Below is a small trained network, with its code and all its weights. Each question gives an input and a class and asks what happens when units are switched off, that is, made to give their printed mean instead of their output.

import numpy as np


def w(rows, s, z=0):
    codes = np.array(rows[::2]) - 128.0
    scale = np.full(codes.shape[1], s)
    scale[-1] = z or s
    return codes * scale


def f(y):
    return y / 2 * (1 + np.tanh(0.7978845608 * (y + 0.044715 * y**3)))


def log_softmax(a):
    a = a - a.max(-1, keepdims=True)
    return a - np.log(np.exp(a).sum(-1, keepdims=True))


def net(x, mask):
    res = np.array(x, float).reshape(1, 5) / 4 @ E
    y = f(res @ A[0][:, :-1].T + A[0][:, -1])
    res = res + np.where(mask, y, B[0][:, -1]) @ B[0][:, :-1]
    return log_softmax(res[-1] @ U[:, :-1].T + U[:, -1])


A, B = {}, {}
E = w([
[175,188,165,169,92,91],'x0',
[102,187,61,159,186,102],'x1',
[65,171,129,214,78,247],'x2',
[128,130,129,126,131,130],'x3',
[224,95,79,160,159,186],'x4',
],0.012)
A[0] = w([
[130,86,198,130,67,189,23],'n1',
[167,194,165,195,82,125,76],'n2',
[167,206,155,178,87,126,3],'n3',
[98,202,67,152,149,143,75],'n4',
[193,140,106,157,139,212,123],'n5',
[4,170,191,122,87,134,62],'n6',
[187,132,113,153,127,199,81],'n7',
[133,128,98,142,118,123,68],'n8',
[80,181,58,171,162,140,39],'n9',
[28,64,81,117,150,211,36],'n10',
[118,150,156,198,122,157,86],'n11',
[168,107,110,154,136,185,102],'n12',
[94,137,129,148,111,169,54],'n13',
[77,159,113,165,83,231,25],'n14',
[133,86,158,116,67,175,23],'n15',
],0.015,0.0024)
B[0] = w([
[141,187,246,180,180,129,194],'n1',
[107,53,148,50,111,212,209],'n2',
[124,76,132,63,85,228,197],'n3',
[143,169,216,161,164,133,201],'n4',
[47,140,51,160,125,122,207],'n5',
[23,141,6,192,116,94,245],'n6',
[54,146,87,157,112,78,193],'n7',
[80,135,146,119,146,121,132],'n8',
[176,186,213,201,137,142,207],'n9',
[118,52,155,27,66,252,205],'n10',
[174,131,133,98,128,74,197],'n11',
[78,140,80,151,99,95,180],'n12',
[165,119,120,99,144,80,178],'n13',
[214,100,96,94,161,40,249],'n14',
[192,197,183,186,152,158,174],'n15',
],0.019,0.016)
U = w([
[9,155,36,218,115,118,72],'0',
[215,76,90,80,168,32,160],'1',
[88,73,133,99,91,245,251],'2',
[117,215,198,241,176,173,11],'3',
],0.011,0.0031)

Each question gives the input, the list of numbers given to net, and the class t.
The units are the neurons (one row each of A and B). Each row of codes is followed by its name. A weight is (code - 128) times the scale printed after its matrix; where a second scale follows, it is the last column's (A, B and U).
mask holds one flag per neuron, in row order. A switched-off neuron (its flag False) gives its mean, the last column of its row in B, instead of its output. The means were averaged over made-up inputs and are rounded, as every weight is.
A unit's drop is (log p(t) with every unit on - log p(t) with that unit switched off) / (log p(t) with every unit on - log p(t) with every unit switched off).
The circuit of an input: a set's keep is (log p(t) with only the set's units on - log p(t) with every unit switched off) / (log p(t) with every unit on - log p(t) with every unit switched off). Starting from the 12 units with the biggest drops (on a tie, the unit counted first), units are removed one at a time, each time the one whose removal leaves the highest keep (on an exact tie, the one counted first), for as long as the keep stays at least 0.8.
circuit, biggest first: the units of the circuit, biggest drop first
unit that matters most: the unit with the biggest drop
k most important neurons: the k neurons with the biggest drops, biggest first
drop when u is switched off: that unit's drop, to one decimal
input [-1,-7,4,-3,1], class 3: circuit, biggest first : (n1)
input [-1,-8,5,-4,0], class 3: 2 most important neurons : (n1; n15)
input [6,-5,-5,-1,-3], class 2: 2 most important neurons : (n14; n11)
input [8,2,-7,-7,0], class 2: 2 most important neurons : (n14; n11)
input [8,4,-2,6,-7], class 2: 2 most important neurons : (n3; n2)
input [4,-3,5,8,4], class 1: 2 most important neurons : (n14; n6)
input [-2,7,-5,-2,7], class 0: 2 most important neurons : (n1; n15)
input [6,8,-1,8,-7], class 3: 3 most important neurons : (n4; n9; n5)
input [-2,8,2,-6,-7], class 3: 3 most important neurons : (n9; n4; n5)
input [0,1,7,-8,6], class 1: 3 most important neurons : (n14; n6; n11)
input [8,0,7,-8,2], class 2: 3 most important neurons : (n3; n2; n5)
input [8,-3,7,3,-4], class 2: 2 most important neurons : (n2; n3)
input [5,4,6,4,0], class 1: 3 most important neurons : (n14; n11; n10)
input [7,-8,-7,8,-6], class 3: circuit, biggest first : (n14; n10)
input [1,8,-5,-8,-7], class 3: unit that matters most : n5
input [5,3,7,-6,5], class 1: drop when n14 is switched off : 1.7
input [-7,0,-4,-3,-1], class 2: drop when n14 is switched off : 0.9
input [-6,-1,7,6,5], class 1: drop when n6 is switched off : 0.3
